W =
[[139 151 114 114 132 128 140 120 124 144 124]
 [122 142 116 126 142 139 110 114 140 118 134]
 [115 108 142 138 126 135 119 138 137 111 136]]
Indices start at 0.
The entry in the bottom-left corner -> 115
The entry just left of the largest entry: 139
The entry directly above 134 -> 124
What is the entry just left of 136?
A: 111
The entry at row 1, column 2: 116
What is the entry in row 0 and column 1?
A: 151
What is the entry just right of the centre entry?
A: 110
What is the centre entry?
A: 139
The entry just right of the largest entry is 114
What is the entry just left of 132?
A: 114
The entry just right of 116 -> 126

M =
[[135 125 128 133 135 129 125 140 132 135 133 137 137]
 [117 134 128 115 139 116 149 147 114 115 116 134 132]
 [118 113 128 117 124 129 126 140 115 115 117 148 123]
 [140 128 128 140 129 133 111 119 141 145 140 125 134]
 [117 112 128 118 111 133 101 109 117 123 119 140 115]
 [134 151 128 132 152 114 139 134 133 142 134 117 148]
 [113 131 129 117 110 128 142 110 119 106 117 111 106]
 [135 133 128 135 135 128 144 141 135 128 134 123 133]
 [132 125 129 135 112 138 127 111 137 126 134 114 115]]
Indices start at 0.
What is the entry directly below the largest entry? 110
What is the entry in row 2 and column 1? 113
The top entry of the column that holds the largest entry: 135
The entry in row 2 and column 0 is 118
The entry at row 0, column 0 is 135
What is the entry in the bottom-left corner? 132
The entry in row 0 and column 2: 128
The entry at row 1, column 0: 117
The entry just right of the largest entry is 114
What is the entry at row 0, column 1? 125
The entry directly below the smallest entry: 139
The entry directly above the centre entry is 111
What is the entry directly above 152? 111
What is the entry just right of 145? 140
What is the top entry of the column that holds the smallest entry? 125
The entry just right of the centre entry is 109
The entry in the top-right corner is 137
What is the entry just left of the centre entry? 133
The minimum -> 101
The bottom entry of the column that holds the smallest entry is 127
What is the entry in row 1 and column 1? 134
The entry in row 1 and column 2: 128
What is the bottom-right entry? 115
